Here is a tiny trained network, its code and every weight. The questions are about switching its units off for an input and a class, where a switched-off unit gives its printed mean instead of its output.

import numpy as np


def w(rows, s, z=0):
    codes = np.array(rows[::2]) - 128.0
    scale = np.full(codes.shape[1], s)
    scale[-1] = z or s
    return codes * scale


def f(y):
    return np.maximum(y, 0)


def log_softmax(a):
    a = a - a.max(-1, keepdims=True)
    return a - np.log(np.exp(a).sum(-1, keepdims=True))


def net(x, mask):
    res = np.array(x, float).reshape(1, 3) / 4 @ E
    y = f(res @ A[0][:, :-1].T + A[0][:, -1])
    res = res + np.where(mask, y, B[0][:, -1]) @ B[0][:, :-1]
    return log_softmax(res[-1] @ U[:, :-1].T + U[:, -1])


A, B = {}, {}
E = w([
[36,63,125,156,1],'x0',
[69,44,209,88,238],'x1',
[202,60,133,205,111],'x2',
],0.0098)
A[0] = w([
[114,163,173,103,115,59],'N0',
[152,122,139,86,122,84],'N1',
[171,126,135,78,176,228],'N2',
[190,162,147,147,160,169],'N3',
[179,80,137,183,8,118],'N4',
[19,194,133,59,170,155],'N5',
[147,103,105,150,60,87],'N6',
[135,101,153,146,199,89],'N7',
[107,24,162,137,190,116],'N8',
[164,152,128,108,155,252],'N9',
[83,58,145,100,81,139],'N10',
[116,26,126,119,155,151],'N11',
[123,79,135,148,135,128],'N12',
[82,72,156,89,208,165],'N13',
[96,148,154,164,121,82],'N14',
[70,100,143,131,101,58],'N15',
[87,145,120,90,133,89],'N16',
[80,158,137,115,133,102],'N17',
[228,227,114,133,146,143],'N18',
[178,107,116,123,158,18],'N19',
[134,172,94,157,139,105],'N20',
[127,156,126,152,62,132],'N21',
[154,139,129,134,222,133],'N22',
[158,203,112,98,105,85],'N23',
],0.015,0.003)
B[0] = w([
[96,122,128,102,120,148],'N0',
[118,121,124,119,122,135],'N1',
[83,185,118,129,137,187],'N2',
[164,178,118,77,99,190],'N3',
[125,3,48,187,155,255],'N4',
[18,88,117,78,42,225],'N5',
[119,69,78,163,148,200],'N6',
[96,158,80,135,153,169],'N7',
[63,82,183,186,168,196],'N8',
[133,172,120,87,130,182],'N9',
[208,80,128,97,111,189],'N10',
[110,111,187,177,120,178],'N11',
[105,101,162,112,136,155],'N12',
[31,108,113,201,158,203],'N13',
[147,113,124,102,150,140],'N14',
[175,120,108,99,91,169],'N15',
[81,116,138,83,113,162],'N16',
[91,127,135,105,98,160],'N17',
[254,140,142,59,84,245],'N18',
[129,173,91,133,108,153],'N19',
[141,107,176,111,120,170],'N20',
[140,93,69,153,160,200],'N21',
[113,178,91,89,135,193],'N22',
[122,99,196,159,135,197],'N23',
],0.028,0.016)
U = w([
[216,229,187,81,193,175],'0',
[189,87,66,183,209,164],'1',
[155,112,109,33,87,120],'2',
[40,209,135,111,190,2],'3',
[97,3,237,214,168,229],'4',
],0.0078,0.0009)

Each question gives the input, the list of numbers given to net, and the class t.
The units are the neurons (one row each of A and B). Each row of codes is followed by its name. A weight is (code - 128) times the scale printed after its matrix; where a second scale follows, it is the last column's (A, B and U).
mask holds one flag per neuron, in row order. A switched-off neuron (its flag False) gives its mean, the last column of its row in B, instead of its output. The means were averaged over made-up inputs and are rounded, as every weight is.
A unit's drop is (log p(t) with every unit on - log p(t) with that unit switched off) / (log p(t) with every unit on - log p(t) with every unit switched off).
The circuit of an input: a set's keep is (log p(t) with only the set's units on - log p(t) with every unit switched off) / (log p(t) with every unit on - log p(t) with every unit switched off). Starting from the 12 units with the biggest drops (on a tie, the unit counted first), units are removed one at a time, each time the one whose removal leaves the highest keep (on an exact tie, the one counted first), for as long as the keep stays at least 0.8.
units of the circuit, in order: the units of the circuit, biggest drop first
top k neurons: the k neurons with the biggest drops, biggest first
drop of u: that unit's drop, to one decimal
input [6,-3,-5], class 1: units of the circuit, in order => (N21)
input [-2,-1,0], class 0: units of the circuit, in order => (N5; N4)
input [2,-7,-7], class 4: top 2 neurons => (N23; N3)
input [1,-5,-3], class 1: top 2 neurons => (N8; N5)
input [-8,-8,-7], class 0: top 3 neurons => (N4; N23; N18)
input [-3,-3,3], class 0: top 2 neurons => (N5; N4)
input [-6,0,-6], class 2: top 2 neurons => (N18; N5)
input [7,-1,5], class 1: top 2 neurons => (N5; N23)
input [-1,-1,0], class 0: drop of N5 => 0.3
input [-5,-7,2], class 0: drop of N5 => 0.3
input [5,2,-4], class 2: drop of N13 => -0.1
input [-7,-3,1], class 0: drop of N4 => 0.0
